Below are the code and all the weights of a small trained network. Each question names an input and a target symbol and asks about switching units off, where a switched-off unit gives its printed mean instead of its output.

import numpy as np


def w(rows, s, z=0):
    codes = np.array(rows[::2]) - 128.0
    scale = np.full(codes.shape[1], s)
    scale[-1] = z or s
    return codes * scale


def f(y):
    return y / 2 * (1 + np.tanh(0.7978845608 * (y + 0.044715 * y**3)))


def softmax(a):
    e = np.exp(a - a.max(-1, keepdims=True))
    return e / e.sum(-1, keepdims=True)


def log_softmax(a):
    a = a - a.max(-1, keepdims=True)
    return a - np.log(np.exp(a).sum(-1, keepdims=True))


def net(x, mask):
    ids = ['αβγδεζηθλμξτφω'.index(c) for c in x.split()]
    T = len(ids)
    res = E[ids] + P[:T]
    u = 0
    for l in range(2):
        q, k, v = (res @ M[l].T for M in (Q, K, V))
        z = softmax(np.where(np.tri(T) > 0, q @ k.T / 2**0.5, -1e9)) @ v
        res = res + np.where(mask[u], z, O[l][:, -1]) @ O[l][:, :-1]
        u += 1
        y = f(res @ A[l][:, :-1].T + A[l][:, -1])
        res = res + np.where(mask[u : u + 16], y, B[l][:, -1]) @ B[l][:, :-1]
        u += 16
    return log_softmax(res[-1] @ U[:, :-1].T + U[:, -1])


Q, K, V, O, A, B = {}, {}, {}, {}, {}, {}
E = w([
[149,138,153,71,128,112,230,47,129,146,100,117],'α',
[208,3,129,192,166,108,182,146,84,168,134,72],'β',
[153,212,175,81,75,157,187,172,207,92,127,86],'γ',
[194,113,109,39,208,183,131,199,159,164,56,143],'δ',
[67,197,97,164,61,147,124,174,40,97,181,39],'ε',
[115,93,113,95,130,184,35,228,128,104,88,63],'ζ',
[157,53,125,175,37,179,39,153,88,55,55,172],'η',
[66,55,134,45,128,100,136,42,24,100,133,145],'θ',
[113,139,56,95,80,129,49,37,186,195,154,134],'λ',
[209,92,230,175,54,101,139,137,207,97,66,107],'μ',
[99,154,210,168,160,174,100,81,72,199,49,208],'ξ',
[151,128,59,203,38,159,197,94,66,67,166,202],'τ',
[172,131,137,11,50,122,111,138,132,45,150,192],'φ',
[155,111,93,236,142,227,85,159,188,189,180,148],'ω',
],0.0051)
P = w([
[127,176,123,151,198,3,115,166,116,74,128,176],'0',
[196,113,177,90,71,159,91,126,102,198,204,128],'1',
[177,109,181,94,51,183,109,111,110,200,193,132],'2',
[175,104,181,87,57,187,119,104,107,185,172,119],'3',
[164,108,156,95,70,192,120,108,114,169,147,128],'4',
[158,102,149,100,77,194,132,107,108,158,123,107],'5',
[149,105,138,109,71,204,138,96,117,146,104,102],'6',
[153,109,135,113,86,197,133,93,111,132,101,91],'7',
[152,124,101,122,85,210,149,105,113,138,80,86],'8',
[165,111,101,117,82,209,148,100,107,118,64,84],'9',
[153,116,90,126,87,217,147,104,108,117,44,81],'10',
[159,119,94,117,70,217,145,99,121,129,53,68],'11',
],0.0029)
Q[0] = w([
[122,115,146,142,156,129,97,135,157,164,199,158],'0.h0',
[163,103,137,106,73,253,129,105,91,165,122,98],'0.h0',
],0.03)
K[0] = w([
[168,116,152,68,8,176,122,101,53,147,35,96],'0.h0',
[89,185,79,170,225,45,165,195,109,15,18,159],'0.h0',
],0.017)
V[0] = w([
[95,160,96,178,39,134,189,125,66,63,209,99],'0.h0',
[123,74,187,154,184,119,192,10,56,156,116,248],'0.h0',
],0.012)
O[0] = w([
[66,123,95,148,46,56,170,188,147,178,99,178,94],'0.h0',
[254,208,74,145,99,105,120,124,59,141,70,86,250],'0.h0',
],0.0064,0.0021)
A[0] = w([
[66,175,249,138,163,121,104,132,91,183,74,224,130],'0.n0',
[136,124,118,56,168,96,158,233,124,191,97,142,128],'0.n1',
[114,92,146,80,116,102,105,108,40,138,113,127,166],'0.n2',
[151,14,153,148,164,71,174,134,96,144,148,55,106],'0.n3',
[119,171,123,137,66,95,154,129,149,173,121,95,129],'0.n4',
[162,96,171,65,158,179,84,126,151,135,116,101,159],'0.n5',
[151,157,159,16,149,91,247,106,126,157,116,134,158],'0.n6',
[156,175,200,85,104,127,185,154,206,69,105,102,129],'0.n7',
[131,147,138,34,109,41,87,76,105,109,167,178,163],'0.n8',
[63,186,153,97,132,123,102,183,46,111,184,17,107],'0.n9',
[159,148,142,117,183,152,130,78,120,89,182,89,68],'0.n10',
[158,123,100,23,85,127,111,212,123,59,117,146,108],'0.n11',
[175,97,217,150,79,81,131,126,138,86,109,135,141],'0.n12',
[88,106,167,110,149,104,67,151,166,133,142,100,175],'0.n13',
[67,63,144,115,147,116,168,117,193,138,139,166,4],'0.n14',
[141,100,126,123,114,154,164,104,56,46,215,159,131],'0.n15',
],0.011,0.0032)
B[0] = w([
[149,205,136,164,162,193,106,93,54,100,84,115,161],'0.n0',
[87,129,29,80,202,148,203,200,109,106,131,198,119],'0.n1',
[94,78,117,174,130,151,121,76,103,145,24,109,164],'0.n2',
[186,85,109,83,150,55,180,185,117,124,126,66,104],'0.n3',
[176,160,91,144,91,92,127,100,137,103,208,99,189],'0.n4',
[166,122,123,55,175,177,98,144,185,159,107,102,254],'0.n5',
[105,161,188,160,114,187,243,104,192,183,81,140,162],'0.n6',
[142,163,212,105,132,131,149,129,171,46,186,97,124],'0.n7',
[94,128,99,65,111,105,147,37,131,53,75,105,149],'0.n8',
[48,152,109,171,138,169,150,149,83,122,148,14,109],'0.n9',
[104,210,65,131,198,75,187,147,137,155,108,165,187],'0.n10',
[123,102,127,38,126,164,111,167,74,38,135,114,125],'0.n11',
[152,123,215,183,96,97,103,131,111,80,91,113,138],'0.n12',
[103,99,138,143,164,141,78,133,219,122,123,86,152],'0.n13',
[117,197,82,127,110,111,130,157,90,147,156,10,161],'0.n14',
[122,111,51,111,82,138,198,172,78,111,102,194,156],'0.n15',
],0.011,0.0027)
Q[1] = w([
[56,131,183,139,232,2,81,131,98,124,174,211],'1.h0',
[137,113,126,117,129,165,132,131,140,118,110,131],'1.h0',
],0.029)
K[1] = w([
[202,82,144,74,15,250,161,137,114,225,146,76],'1.h0',
[111,125,147,119,126,96,129,135,140,117,139,119],'1.h0',
],0.022)
V[1] = w([
[37,116,40,56,119,134,7,23,92,221,167,192],'1.h0',
[210,108,105,254,182,118,93,252,118,196,172,167],'1.h0',
],0.0087)
O[1] = w([
[144,73,13,231,161,218,163,60,191,17,122,77,154],'1.h0',
[152,40,197,120,196,155,153,32,36,152,253,125,2],'1.h0',
],0.0045,0.0024)
A[1] = w([
[211,148,98,126,122,134,8,181,113,88,190,99,117],'1.n0',
[107,151,77,50,151,50,70,49,126,112,168,142,161],'1.n1',
[152,126,71,180,30,113,202,137,63,97,151,255,145],'1.n2',
[134,99,154,102,163,136,152,70,66,142,205,135,86],'1.n3',
[207,80,130,90,120,127,112,105,174,136,92,241,254],'1.n4',
[157,29,77,150,128,103,37,204,29,115,103,111,227],'1.n5',
[112,101,151,201,23,102,87,119,84,104,142,53,152],'1.n6',
[132,168,108,238,164,89,97,189,203,238,153,161,178],'1.n7',
[175,83,74,180,139,92,137,166,149,95,63,74,139],'1.n8',
[89,115,140,51,69,134,216,44,115,119,60,77,26],'1.n9',
[123,145,120,40,65,87,79,61,139,236,153,95,190],'1.n10',
[109,66,146,148,191,127,156,57,102,63,167,116,83],'1.n11',
[152,108,99,169,137,164,180,77,182,107,135,108,118],'1.n12',
[31,41,84,85,165,100,105,133,51,182,119,174,111],'1.n13',
[8,117,184,151,49,209,64,127,160,103,153,202,215],'1.n14',
[228,177,74,100,142,136,137,98,93,71,188,95,137],'1.n15',
],0.0076,0.0028)
B[1] = w([
[95,98,125,195,122,144,67,164,190,254,96,124,204],'1.n0',
[108,83,72,130,98,163,138,95,150,70,93,129,159],'1.n1',
[59,162,126,34,168,56,30,42,155,203,185,140,187],'1.n2',
[237,108,19,38,106,104,151,170,96,132,122,82,213],'1.n3',
[98,41,149,203,148,142,218,134,134,146,83,255,242],'1.n4',
[143,129,142,91,11,208,203,32,166,195,166,68,183],'1.n5',
[22,112,140,196,188,115,176,166,82,128,118,228,163],'1.n6',
[220,125,91,103,134,185,124,130,65,103,230,168,254],'1.n7',
[151,52,133,128,200,31,90,103,55,81,146,88,218],'1.n8',
[162,98,75,171,49,114,40,209,115,185,106,149,190],'1.n9',
[169,152,95,204,173,92,169,88,193,36,136,82,252],'1.n10',
[147,188,115,210,160,103,38,207,162,144,192,178,201],'1.n11',
[161,250,113,124,123,96,171,122,205,143,162,145,254],'1.n12',
[64,99,173,172,226,113,47,166,99,118,167,73,148],'1.n13',
[134,124,180,108,74,214,148,67,106,27,189,135,176],'1.n14',
[130,193,187,109,161,150,94,109,66,15,149,168,213],'1.n15',
],0.0083,0.007)
U = w([
[147,189,110,138,65,95,196,160,161,197,83,145,112],'α',
[164,72,148,85,136,64,188,138,69,126,131,74,101],'β',
[122,198,186,64,106,120,132,172,158,71,169,85,42],'γ',
[87,124,107,40,233,155,174,199,143,130,80,152,93],'δ',
[44,157,84,154,114,138,198,175,63,118,154,89,143],'ε',
[89,106,147,67,134,181,63,132,182,159,118,28,138],'ζ',
[90,32,190,146,57,192,164,79,144,150,105,152,191],'η',
[115,94,101,166,132,85,37,167,92,163,84,105,5],'θ',
[119,114,66,161,149,118,134,72,191,65,112,119,142],'λ',
[112,99,253,176,172,70,104,166,146,104,134,154,74],'μ',
[164,193,160,146,167,171,97,62,40,135,50,126,152],'ξ',
[79,137,135,72,128,81,109,88,121,153,147,160,135],'τ',
[128,88,121,58,72,139,104,177,98,54,101,172,64],'φ',
[179,113,107,163,152,169,104,141,131,153,203,162,229],'ω',
],0.0043,0.003)

Each question gives the input, a string of symbols that net reads in full, and the target symbol t.
The units are the heads (2 rows each of Q, K, V and O) and the neurons (one row each of A and B). Each row of codes is followed by its name. A weight is (code - 128) times the scale printed after its matrix; where a second scale follows, it is the last column's (O, A, B and U).
mask holds one flag per unit, layer by layer, with each layer's heads first. A switched-off unit (its flag False) gives its mean, the last column of its rows in O or B, instead of its output. The means were averaged over made-up inputs and are rounded, as every weight is.
A unit's drop is (log p(t) with every unit on - log p(t) with that unit switched off) / (log p(t) with every unit on - log p(t) with every unit switched off).
The circuit of an input: a set's keep is (log p(t) with only the set's units on - log p(t) with every unit switched off) / (log p(t) with every unit on - log p(t) with every unit switched off). Starting from the 12 units with the biggest drops (on a tie, the unit counted first), units are removed one at a time, each time the one whose removal leaves the highest keep (on an exact tie, the one counted first), for as long as the keep stays at least 0.8.
units of the circuit, in order: the units of the circuit, biggest drop first
unit that matters most: the unit with the biggest drop
top k neurons: the k neurons with the biggest drops, biggest first
top k neurons in layer l: the k neurons of layer l with the biggest drops, biggest first
drop when u is switched off: that unit's drop, to one decimal
input β λ ω ω λ ε θ η ω α, target β: units of the circuit, in order -> 1.h0; 0.n3; 1.n3
input β λ ω λ μ τ α ξ, target β: unit that matters most -> 1.h0
input τ α η θ, target θ: top 3 neurons -> 1.n9; 0.n2; 0.n8
input λ ξ ω ω ξ ε β ω γ, target γ: top 2 neurons in layer 1 -> 1.n12; 1.n4
input λ λ α ε θ ω ω δ, target δ: top 2 neurons in layer 0 -> 0.n5; 0.n1
input α ω α ω ξ ω λ ξ η, target α: units of the circuit, in order -> 1.h0; 0.n8; 0.n7; 1.n15
input ξ ω μ ω ε ξ λ α φ ζ, target ξ: units of the circuit, in order -> 0.h0; 1.n15
input ε λ ω λ ζ ω, target ε: top 2 neurons in layer 0 -> 0.n14; 0.n5
input ω ω ω ω η ε μ ω τ β γ, target γ: units of the circuit, in order -> 0.n7; 1.n4; 1.n15
input λ ω α ω λ φ λ ω ω ω, target λ: units of the circuit, in order -> 1.h0; 0.n8
input τ λ ξ θ λ ω ω τ λ λ δ, target τ: units of the circuit, in order -> 0.h0; 1.n2; 0.n5; 0.n1
input ε ω θ λ ε ω λ, target ε: top 2 neurons in layer 0 -> 0.n14; 0.n5
input ω λ β, target β: top 3 neurons -> 0.n3; 1.n3; 1.n8
input α ω ζ α α ω, target α: top 2 neurons -> 0.n6; 1.n8
input β τ ω ξ ω τ ω λ τ ω ω η, target η: top 2 neurons in layer 1 -> 1.n5; 1.n4
input λ λ φ β ω ξ τ, target τ: top 3 neurons in layer 0 -> 0.n15; 0.n5; 0.n13
input λ φ ω ξ ω η ω ω τ θ, target θ: top 2 neurons -> 1.n9; 1.n8
input δ ω λ ξ ξ λ τ ξ ε ω λ β, target β: top 2 neurons -> 0.n3; 1.n8
input τ ζ φ τ ω φ, target φ: top 3 neurons in layer 0 -> 0.n11; 0.n8; 0.n7
input ξ α γ ζ λ ω ω, target ξ: top 2 neurons -> 1.n15; 1.n11
input ξ ω ω ω η ω δ λ ξ λ ω, target ξ: top neuron -> 1.n15
input β τ ω ξ, target ξ: top 3 neurons -> 0.n0; 0.n2; 1.n8
input ω λ ξ ω α ε ω τ τ μ, target μ: top 2 neurons -> 0.n12; 0.n7
input λ ω ω ω τ ξ λ ξ ξ, target ξ: top 2 neurons -> 0.n0; 1.n10
input μ φ ω ξ τ ξ λ λ β μ α, target α: top 3 neurons in layer 1 -> 1.n9; 1.n8; 1.n15
input τ ω λ φ ξ ω β ω ξ δ, target δ: top 3 neurons -> 0.n1; 0.n6; 0.n11
input β λ λ λ ω λ λ φ α ω λ, target β: top neuron -> 1.n3
input φ φ ω δ ω γ ω α ε, target ε: top 3 neurons -> 0.n9; 1.n6; 0.n5
input ξ ω α φ ω β β λ ξ λ, target ξ: drop when 1.n15 is switched off -> 0.5
input ω ω ω ω ω λ ω ω φ, target φ: drop when 1.n10 is switched off -> 0.1
